Here is a tiny trained network, its code and every weight. The questions are about switching its units off for an input and a class, where a switched-off unit gives its printed mean instead of its output.

import numpy as np


def w(rows, s, z=0):
    codes = np.array(rows[::2]) - 128.0
    scale = np.full(codes.shape[1], s)
    scale[-1] = z or s
    return codes * scale


def norm(h):
    return h / np.sqrt((h * h).mean(-1, keepdims=True) + 1e-5)


def f(y):
    return np.maximum(y, 0)


def log_softmax(a):
    a = a - a.max(-1, keepdims=True)
    return a - np.log(np.exp(a).sum(-1, keepdims=True))


def net(x, mask):
    res = np.array(x, float).reshape(1, 3) / 4 @ E
    u = 0
    for l in range(3):
        y = f(norm(res) @ A[l][:, :-1].T + A[l][:, -1])
        res = res + np.where(mask[u : u + 10], y, B[l][:, -1]) @ B[l][:, :-1]
        u += 10
    return log_softmax(norm(res)[-1] @ U[:, :-1].T + U[:, -1])


A, B = {}, {}
E = w([
[137,157,35,32,90],'x0',
[30,114,93,97,5],'x1',
[177,251,98,169,56],'x2',
],0.0029)
A[0] = w([
[127,54,88,112,230,93],'0.n0',
[71,46,156,117,146,26],'0.n1',
[89,206,129,165,85,7],'0.n2',
[186,127,45,2,141,179],'0.n3',
[151,253,135,184,78,226],'0.n4',
[84,192,184,126,158,119],'0.n5',
[183,103,57,71,121,170],'0.n6',
[145,66,111,215,180,42],'0.n7',
[55,103,129,102,126,16],'0.n8',
[158,143,133,103,226,94],'0.n9',
],0.0053,0.0015)
B[0] = w([
[104,56,57,200,144,200],'0.n0',
[93,203,111,131,82,192],'0.n1',
[134,2,61,155,85,177],'0.n2',
[179,134,65,35,191,238],'0.n3',
[205,177,107,179,137,255],'0.n4',
[184,172,102,162,144,149],'0.n5',
[121,107,93,65,144,197],'0.n6',
[109,163,135,180,172,170],'0.n7',
[88,211,149,74,103,166],'0.n8',
[126,83,81,208,76,185],'0.n9',
],0.0044,0.0042)
A[1] = w([
[109,48,181,185,150,48],'1.n0',
[65,59,114,137,144,93],'1.n1',
[40,172,192,118,128,5],'1.n2',
[156,255,175,143,77,144],'1.n3',
[76,192,203,192,79,211],'1.n4',
[202,112,200,144,208,198],'1.n5',
[175,103,75,113,106,82],'1.n6',
[162,59,171,120,180,31],'1.n7',
[36,182,217,96,116,114],'1.n8',
[82,110,133,189,61,59],'1.n9',
],0.0052,0.0021)
B[1] = w([
[91,145,125,120,96,189],'1.n0',
[171,222,123,92,141,207],'1.n1',
[3,138,133,146,205,163],'1.n2',
[130,64,92,100,169,234],'1.n3',
[167,68,175,83,197,252],'1.n4',
[98,199,91,98,55,229],'1.n5',
[120,152,88,145,134,221],'1.n6',
[107,110,120,137,83,149],'1.n7',
[111,137,101,129,219,189],'1.n8',
[130,55,140,192,185,201],'1.n9',
],0.0059,0.0025)
A[2] = w([
[220,67,127,167,142,166],'2.n0',
[142,152,104,19,12,171],'2.n1',
[116,167,131,17,49,142],'2.n2',
[71,71,208,104,201,3],'2.n3',
[69,81,156,14,188,132],'2.n4',
[187,236,176,109,182,51],'2.n5',
[226,160,118,166,130,98],'2.n6',
[136,22,159,227,82,43],'2.n7',
[89,146,76,162,187,58],'2.n8',
[2,135,180,214,156,176],'2.n9',
],0.0063,0.002)
B[2] = w([
[42,66,198,75,131,230],'2.n0',
[77,154,122,170,101,251],'2.n1',
[78,150,199,200,67,214],'2.n2',
[121,103,107,196,130,193],'2.n3',
[74,36,246,155,173,244],'2.n4',
[163,162,191,31,137,170],'2.n5',
[78,152,194,119,142,235],'2.n6',
[249,72,124,15,2,194],'2.n7',
[181,130,108,71,137,208],'2.n8',
[219,171,90,227,101,255],'2.n9',
],0.0059,0.0037)
U = w([
[241,140,114,173,107,230],'0',
[174,185,253,99,183,114],'1',
[109,74,171,198,216,140],'2',
[177,23,192,87,57,6],'3',
[107,75,63,60,226,133],'4',
[193,230,99,30,154,48],'5',
[10,103,165,94,108,109],'6',
[82,199,71,131,69,159],'7',
],0.015,0.0019)

Each question gives the input, the list of numbers given to net, and the class t.
The units are the neurons (one row each of A and B). Each row of codes is followed by its name. A weight is (code - 128) times the scale printed after its matrix; where a second scale follows, it is the last column's (A, B and U).
mask holds one flag per neuron, layer by layer. A switched-off neuron (its flag False) gives its mean, the last column of its row in B, instead of its output. The means were averaged over made-up inputs and are rounded, as every weight is.
A unit's drop is (log p(t) with every unit on - log p(t) with that unit switched off) / (log p(t) with every unit on - log p(t) with every unit switched off).
most important unit: the unit with the biggest drop
top k neurons: the k neurons with the biggest drops, biggest first
k most important neurons of layer l: the k neurons of layer l with the biggest drops, biggest first
drop when u is switched off: that unit's drop, to one decimal
input [3,0,7], class 5: top 4 neurons	[0.n4, 1.n5, 2.n9, 0.n9]
input [0,-5,-1], class 0: most important neuron of layer 1	[1.n4]
input [-6,-4,1], class 1: 2 most important neurons of layer 0	[0.n2, 0.n5]
input [1,0,7], class 5: top 2 neurons	[2.n4, 0.n4]
input [1,1,-8], class 6: top 3 neurons	[1.n1, 1.n9, 0.n4]
input [0,-2,-1], class 0: 2 most important neurons of layer 2	[2.n4, 2.n9]
input [-6,8,2], class 3: top 3 neurons	[2.n7, 0.n2, 1.n4]
input [-5,-8,0], class 0: 4 most important neurons of layer 0	[0.n9, 0.n3, 0.n4, 0.n0]
input [0,-8,7], class 1: 2 most important neurons of layer 2	[2.n6, 2.n0]
input [-8,0,-6], class 0: top 2 neurons	[2.n9, 0.n0]
input [0,-1,1], class 1: 3 most important neurons of layer 0	[0.n4, 0.n3, 0.n0]
input [0,1,1], class 3: top 2 neurons	[0.n3, 0.n2]
input [0,1,2], class 3: top 3 neurons	[0.n3, 0.n2, 2.n0]
input [2,-6,5], class 5: most important unit	2.n4
input [1,-7,-1], class 4: 2 most important neurons of layer 2	[2.n9, 2.n4]
input [-3,4,0], class 2: top 3 neurons	[0.n0, 0.n9, 0.n8]
input [-1,-4,5], class 1: top 2 neurons	[0.n3, 2.n6]
input [0,-1,-6], class 0: top 3 neurons	[0.n0, 0.n3, 2.n9]
input [-2,-5,5], class 1: top 2 neurons	[0.n3, 2.n6]
input [-1,-5,2], class 1: top neuron	[0.n3]
input [1,-8,-2], class 4: top 2 neurons	[2.n9, 0.n9]
input [1,-7,3], class 5: 2 most important neurons of layer 1	[1.n5, 1.n4]
input [0,-2,2], class 1: drop when 0.n5 is switched off	0.0
input [-5,-6,2], class 1: drop when 2.n5 is switched off	0.1
input [-8,-1,0], class 0: drop when 1.n5 is switched off	0.2
input [3,-5,5], class 5: drop when 2.n4 is switched off	0.2
input [-3,8,-4], class 2: top neuron	[2.n9]
input [-2,-1,-7], class 0: top 2 neurons	[0.n0, 2.n9]
